Each row has a hidden trait or not; one of two labels after the row says which. A new part has a new trait and new labels.
In the rows, zero is written as 100.
[119 101 103 102  94  71  97  98 103 121  88  82  82 108  87 116  83  39
 107 106  78 103 108  93 124 108 167] : CH
[120 104  98  97  94  99 100  99 103 117  96  84  91 103  94  99  82  27
 103 100  85  89 104  96  98 103  99] : QT
[111  89  94  99  94  90 110 100 103 116  90  96  82 101  87 118  84  36
 106 100 124  94 110  95 122 104 162] : CH
[114  80  91  95  96  94 123  98 102 126  84  95  77  99  90 123  93  48
 107 104 146 108 132  94 132 104 188] : CH
[117 101 101 101  93  94  92  93 108 116  88  69  91 107  81 116  75  32
 108 102  83  84  96  95 111 107 151] : QT
[ 85 107 107 107  98  69  97 106  99  96  98 122  87 105  91 116  80  30
  95 105  66 108  98  95 106 104 136] : CH
[105 103  98  99  95 101 107 102  99 111  94 105  89 102  99 100  85  35
  99 100  97  94 107  97  95 101 100] : QT
[109 103  99  98  96 101  98 101 103 114  92  99  90 103  92 103  84  38
 102 100  89  96 104  95  99 103  99] : CH
[106 103 102 101  97  74 101  98 106 113  93  86  84 105  86 120  81  29
 101 106  81  98 110  95 113 106 161] : CH
[123 100  97  96  96  99 101  92 108 127  92  59  93 104  93 104  81  23
 109 101 104  92 112  98 104 104 104] : QT
[ 98  94  97  98  97  99 108 103 101 111  91 112  87 100  94 110  86  42
 100 101 113 103 111  95 108 102 126] : QT
[130  98  96  95  93 115 100  97 102 128  91  79  89 103  96  93  85  41
 106 103  88  94 111  95 106 104  91] : QT
[112  99 104 103  97  70 101  97 102 113  93  85  86 105  91 118  82  37
 104 106  88 108 108  96 119 106 156] : CH
[127  95  96  96  95 105 100  97 101 125  81  90  86 105  88 105  88  46
 108 102 107 102 109  93 113 107 123] : CH
[114  98 101 104  94  68 103 101 100 106  91  99  83 105  88 118  80  28
 104 101  92  97  96  95 117 106 157] : CH
[111  97 102  99 101  83  99 101 105 113 100  90  82 102  91 116  83  26
 101 107  85 115 115  95 120 106 150] : CH
[101  97  96  97  98  74 104  96 116 105 100  67  85 101  76 130  71  19
 102  99 103  75 102  98 113 103 175] : CH
[122  95  95  95  95 119 106  97  99 124  88  93  95 101 100  94  87  42
 104 101 113  96 119  97 103 101  95] : QT
[ 94  91  97  95 104  92 114 105 104 109  99 115  77  97  91 121  91  41
  95 107 115 123 127  95 116 102 153] : CH

Part 2:
[113  85  67 106 103  95  69  79 109 118  80 129 111  73 106 115 132  72
  74 114  78  97 119 102  96 110  70  86 113  94 118  87 111 103 108 100
 173 104  78 148  82 110 116  57  58  93  98 101  86 122] : G
[101  97  90 108 103  92  89  92 108 106  94 105 103  82 102 118 108  92
  92 103  88  99 108  99  96 111  92  87 107  97 113  95 105 105 110 100
 136 102  94 127  94 105 109  87  72  95  95  99  89 108] : G
[105  95  93 103 103  79  77  86 123  98  98 107 101  64 103 136 110 112
  77 101  97 102 110  96  92  97  93  66 114  89 119  94 107 120 121  99
 138 105  92 153  92 110 112  95  46  91  99  84  80 117] : N
[108  97  92 100  95  95  76  93 112 107  92 119 107  82  99 101 107  98
  85 104  98 100 111  97  98  89  93  84 107  93 101  91 103 102 106 100
 132 113  87 123  92 101 107  81  79  97 100  94  91 116] : G
[ 98  91  93 101 103  97  91  95 106  99  99  98 106 102  97 113  95 112
 105  96  97 104 104 107  98  99 101  85 108 105 103  92 100 111 108 101
 113 104  96 120  99 102 103  94  83  96 104  80  94 103] : G
[107  94  83 103  99  95  78  90 111 109  88 118 107  81  98 108 110  92
  87 106  90  97 113 101  97  97  87  84 109  96 104  86 105 103 106 101
 137 109  90 142  91 105 108  77  76  96  98  96  91 115] : N
[103  90  87 101 101  97  83  92 106 106  94 108 107  97  99 111 107 100
  92 101  95 101 109 105  98  97  92  89 108 103 104  89 101 108 106 101
 131 104  90 125  91 102 105  83  82  96 103  85  93 110] : G
[ 91  88  83 110 113  95  94  92 103 100  96  84 105 110  96 127  94 108
 113  93  87 104 104 112  96 113  99  82 112 115 112  87  98 116 111 102
 119  96  97 128  96 105 103  92  81  94 102  74  93  95] : G
[101  86  82 103 103  97  77  89 110 105  93 110 111  94 100 116 108 101
  97 100  89 103 111 108  98 105  90  82 112 100 106  89 106 113 113 102
 142 108  87 139  93 105 112  75  66  92 103  79  88 113] : G
[ 98  81  70 115 116  75  77  79 118 102  94  83 105  85 101 163 104 114
  78  98  88 106 116 106  89 104  89  60 124 110 133  79  99 131 124  98
 154  90  86 178  78 111 111  87  39  89 104  60  76 108] : G
[110  90  77 101  96 106  81  90 100 110  87 117 111  97  98  93 108  92
  90 107  91  97 111 103 102  92  84 100 105 104 100  87 102  95  96 100
 127 104  89 114  88 102 103  75  92 102 104  95 100 106] : N
[112  95  91 100  94  96  72  89 113 108  91 130 108  72 104 101 117  90
  78 109  91  98 110  93 100  99  83  97 105  87 106  97 110  99 108  99
 144 111  86 125  91 102 113  75  71  96  98 101  90 119] : G
[116  96  83 100  90 100  70  89 110 116  84 136 110  73 103  91 123  77
  69 115  93  95 117  93 100  87  77  94 105  87 100  90 106  92  99  99
 149 112  79 118  84 101 110  65  81  99  99 110  93 122] : N
